Below is a small trained network, with its code and all its weights. Each question gives an input and a class and asks what happens when units are switched off, that is, made to give their printed mean instead of their output.

import numpy as np


def w(rows, s, z=0):
    codes = np.array(rows[::2]) - 128.0
    scale = np.full(codes.shape[1], s)
    scale[-1] = z or s
    return codes * scale


def norm(h):
    return h / np.sqrt((h * h).mean(-1, keepdims=True) + 1e-5)


def f(y):
    return np.maximum(y, 0)


def log_softmax(a):
    a = a - a.max(-1, keepdims=True)
    return a - np.log(np.exp(a).sum(-1, keepdims=True))


def net(x, mask):
    res = np.array(x, float).reshape(1, 2) / 4 @ E
    u = 0
    for l in range(4):
        y = f(norm(res) @ A[l][:, :-1].T + A[l][:, -1])
        res = res + np.where(mask[u : u + 8], y, B[l][:, -1]) @ B[l][:, :-1]
        u += 8
    return log_softmax(norm(res)[-1] @ U[:, :-1].T + U[:, -1])


A, B = {}, {}
E = w([
[51,28,134],'x0',
[61,134,254],'x1',
],0.0037)
A[0] = w([
[184,63,180,117],'0.n0',
[82,84,148,78],'0.n1',
[183,1,162,125],'0.n2',
[163,241,144,13],'0.n3',
[199,69,82,4],'0.n4',
[88,138,72,254],'0.n5',
[156,141,140,90],'0.n6',
[40,41,79,107],'0.n7',
],0.0073,0.00077)
B[0] = w([
[118,146,72,156],'0.n0',
[119,210,141,201],'0.n1',
[130,67,205,199],'0.n2',
[109,47,192,232],'0.n3',
[138,144,100,199],'0.n4',
[137,141,159,177],'0.n5',
[71,56,140,151],'0.n6',
[208,1,138,252],'0.n7',
],0.0064,0.0036)
A[1] = w([
[89,97,36,102],'1.n0',
[103,196,224,224],'1.n1',
[162,89,127,172],'1.n2',
[201,149,79,253],'1.n3',
[149,25,217,174],'1.n4',
[112,253,55,140],'1.n5',
[102,176,96,242],'1.n6',
[132,68,94,96],'1.n7',
],0.0056,0.0011)
B[1] = w([
[120,106,136,141],'1.n0',
[83,80,2,196],'1.n1',
[100,55,196,166],'1.n2',
[123,174,220,163],'1.n3',
[160,8,171,255],'1.n4',
[121,66,155,142],'1.n5',
[93,112,184,135],'1.n6',
[63,135,131,155],'1.n7',
],0.0048,0.0064)
A[2] = w([
[124,170,169,87],'2.n0',
[127,254,138,113],'2.n1',
[137,15,110,122],'2.n2',
[126,105,150,166],'2.n3',
[54,188,95,227],'2.n4',
[172,171,83,184],'2.n5',
[243,142,64,250],'2.n6',
[154,226,33,18],'2.n7',
],0.0066,0.0015)
B[2] = w([
[68,173,124,130],'2.n0',
[130,191,81,131],'2.n1',
[137,77,139,255],'2.n2',
[141,31,94,177],'2.n3',
[2,181,114,136],'2.n4',
[120,79,156,138],'2.n5',
[79,139,164,164],'2.n6',
[97,80,145,132],'2.n7',
],0.007,0.0065)
A[3] = w([
[76,118,70,33],'3.n0',
[255,236,137,121],'3.n1',
[157,75,152,244],'3.n2',
[133,109,34,79],'3.n3',
[194,237,149,77],'3.n4',
[24,72,165,118],'3.n5',
[164,219,133,160],'3.n6',
[94,138,177,7],'3.n7',
],0.007,0.0011)
B[3] = w([
[124,193,107,137],'3.n0',
[114,54,122,135],'3.n1',
[104,134,156,242],'3.n2',
[181,161,104,131],'3.n3',
[110,61,104,135],'3.n4',
[184,200,89,254],'3.n5',
[114,2,76,133],'3.n6',
[148,141,107,142],'3.n7',
],0.0063,0.0061)
U = w([
[152,149,60,58],'0',
[154,167,76,3],'1',
[142,4,200,204],'2',
[187,235,219,130],'3',
[11,207,49,111],'4',
],0.014,0.012)

Each question gives the input, the list of numbers given to net, and the class t.
The units are the neurons (one row each of A and B). Each row of codes is followed by its name. A weight is (code - 128) times the scale printed after its matrix; where a second scale follows, it is the last column's (A, B and U).
mask holds one flag per neuron, layer by layer. A switched-off neuron (its flag False) gives its mean, the last column of its row in B, instead of its output. The means were averaged over made-up inputs and are rounded, as every weight is.
A unit's drop is (log p(t) with every unit on - log p(t) with that unit switched off) / (log p(t) with every unit on - log p(t) with every unit switched off).
k most important neurons: the k neurons with the biggest drops, biggest first
top k neurons in layer l: the k neurons of layer l with the biggest drops, biggest first
drop when u is switched off: that unit's drop, to one decimal
input [-4,-5], class 3: top 3 neurons in layer 0	(0.n1 0.n3 0.n7)
input [0,-8], class 3: 4 most important neurons	(2.n3 1.n4 2.n6 0.n7)
input [-2,-8], class 3: 2 most important neurons	(2.n6 1.n4)
input [-1,5], class 4: most important neuron	(0.n7)
input [-3,-5], class 3: top 2 neurons in layer 0	(0.n1 0.n7)
input [-2,-3], class 3: top 2 neurons in layer 2	(2.n2 2.n0)
input [-2,-4], class 3: 2 most important neurons	(0.n1 1.n5)
input [0,2], class 4: 2 most important neurons	(0.n7 1.n4)
input [-2,-5], class 3: 3 most important neurons	(0.n1 1.n4 0.n7)
input [0,-7], class 3: top 3 neurons in layer 1	(1.n4 1.n3 1.n1)
input [-2,-6], class 3: 2 most important neurons	(1.n4 2.n6)
input [0,-4], class 3: 3 most important neurons	(1.n4 0.n3 0.n1)
input [-2,-7], class 3: 3 most important neurons	(1.n4 2.n6 1.n3)
input [1,8], class 4: 2 most important neurons	(0.n7 0.n3)
input [-1,7], class 4: top 2 neurons in layer 1	(1.n1 1.n4)
input [0,-5], class 3: top 2 neurons in layer 0	(0.n3 0.n7)
input [0,4], class 4: top neuron in layer 1	(1.n4)
input [0,3], class 4: drop when 1.n4 is switched off	0.2
input [-1,8], class 4: drop when 3.n6 is switched off	0.0
